Below is a small trained network, with its code and all its weights. Each question gives an input and a class and asks what happens when units are switched off, that is, made to give their printed mean instead of their output.

import numpy as np


def w(rows, s, z=0):
    codes = np.array(rows[::2]) - 128.0
    scale = np.full(codes.shape[1], s)
    scale[-1] = z or s
    return codes * scale


def f(y):
    return np.maximum(y, 0)


def log_softmax(a):
    a = a - a.max(-1, keepdims=True)
    return a - np.log(np.exp(a).sum(-1, keepdims=True))


def net(x, mask):
    res = np.array(x, float).reshape(1, 5) / 4 @ E
    y = f(res @ A[0][:, :-1].T + A[0][:, -1])
    res = res + np.where(mask, y, B[0][:, -1]) @ B[0][:, :-1]
    return log_softmax(res[-1] @ U[:, :-1].T + U[:, -1])


A, B = {}, {}
E = w([
[213,36,57,173,128,200,171,123,113,177],'x0',
[168,140,106,187,1,133,142,107,225,68],'x1',
[79,160,122,86,93,86,161,100,163,207],'x2',
[95,148,159,153,66,74,232,214,98,134],'x3',
[173,50,218,75,124,151,131,124,180,123],'x4',
],0.0097)
A[0] = w([
[198,99,39,172,144,169,120,122,107,129,236],'neuron 1',
[121,120,155,76,144,112,179,203,59,176,181],'neuron 2',
[229,72,123,136,140,172,130,84,146,161,151],'neuron 3',
[213,91,146,157,149,162,150,218,95,87,211],'neuron 4',
[88,155,209,61,140,80,74,81,136,117,253],'neuron 5',
[69,110,175,66,215,142,98,83,162,70,205],'neuron 6',
[144,115,167,129,1,64,134,70,189,99,207],'neuron 7',
],0.0078,0.0023)
B[0] = w([
[72,150,26,204,153,207,153,7,154,101,232],'neuron 1',
[30,138,86,113,190,72,162,189,65,232,219],'neuron 2',
[116,119,95,167,115,124,86,84,67,120,218],'neuron 3',
[50,116,76,98,84,114,94,79,155,134,220],'neuron 4',
[130,132,78,255,168,169,145,172,179,225,243],'neuron 5',
[154,80,116,208,169,204,161,174,188,131,227],'neuron 6',
[142,87,149,136,103,100,46,205,137,170,254],'neuron 7',
],0.0086,0.0099)
U = w([
[110,145,188,142,131,74,130,164,131,119,112],'0',
[162,158,154,12,142,152,139,121,117,85,3],'1',
[121,152,106,144,126,163,111,59,135,78,185],'2',
[179,168,184,65,135,157,176,104,85,86,24],'3',
[143,128,167,88,62,99,86,148,158,88,143],'4',
[59,133,109,96,152,80,135,111,91,183,140],'5',
[154,87,118,157,146,161,101,170,212,149,128],'6',
],0.011,0.0034)

Each question gives the input, the list of numbers given to net, and the class t.
The units are the neurons (one row each of A and B). Each row of codes is followed by its name. A weight is (code - 128) times the scale printed after its matrix; where a second scale follows, it is the last column's (A, B and U).
mask holds one flag per neuron, in row order. A switched-off neuron (its flag False) gives its mean, the last column of its row in B, instead of its output. The means were averaged over made-up inputs and are rounded, as every weight is.
A unit's drop is (log p(t) with every unit on - log p(t) with that unit switched off) / (log p(t) with every unit on - log p(t) with every unit switched off).
The circuit of an input: a set's keep is (log p(t) with only the set's units on - log p(t) with every unit switched off) / (log p(t) with every unit on - log p(t) with every unit switched off). Starting from all 7 units, units are removed one at a time, each time the one whose removal leaves the highest keep (on an exact tie, the one counted first), for as long as the keep stays at least 0.8.
units of the circuit, in order: the units of the circuit, biggest drop first
k most important neurons: the k neurons with the biggest drops, biggest first
drop when u is switched off: that unit's drop, to one decimal
input [4,8,-5,4,-7], class 2: units of the circuit, in order : [neuron 1]
input [4,1,2,8,6], class 5: units of the circuit, in order : [neuron 2; neuron 6]
input [6,-2,-2,4,-1], class 5: units of the circuit, in order : [neuron 2; neuron 6]
input [-2,5,-7,3,2], class 4: units of the circuit, in order : [neuron 5; neuron 6; neuron 1]
input [6,8,7,-8,1], class 2: 2 most important neurons : [neuron 1; neuron 3]
input [-8,-8,-4,-2,-4], class 6: 2 most important neurons : [neuron 6; neuron 5]
input [-2,4,6,8,0], class 0: units of the circuit, in order : [neuron 1; neuron 4]
input [-7,2,-6,-2,-3], class 6: units of the circuit, in order : [neuron 5; neuron 6]
input [-8,0,-4,6,4], class 6: 2 most important neurons : [neuron 5; neuron 6]
input [3,5,4,4,8], class 4: 2 most important neurons : [neuron 5; neuron 6]
input [0,-6,7,-6,5], class 6: drop when neuron 6 is switched off : 0.2
input [1,-5,-4,2,5], class 5: drop when neuron 3 is switched off : 0.0
input [7,-1,0,2,2], class 5: drop when neuron 3 is switched off : -0.1
input [3,-5,-7,3,3], class 5: most important neuron : [neuron 2]
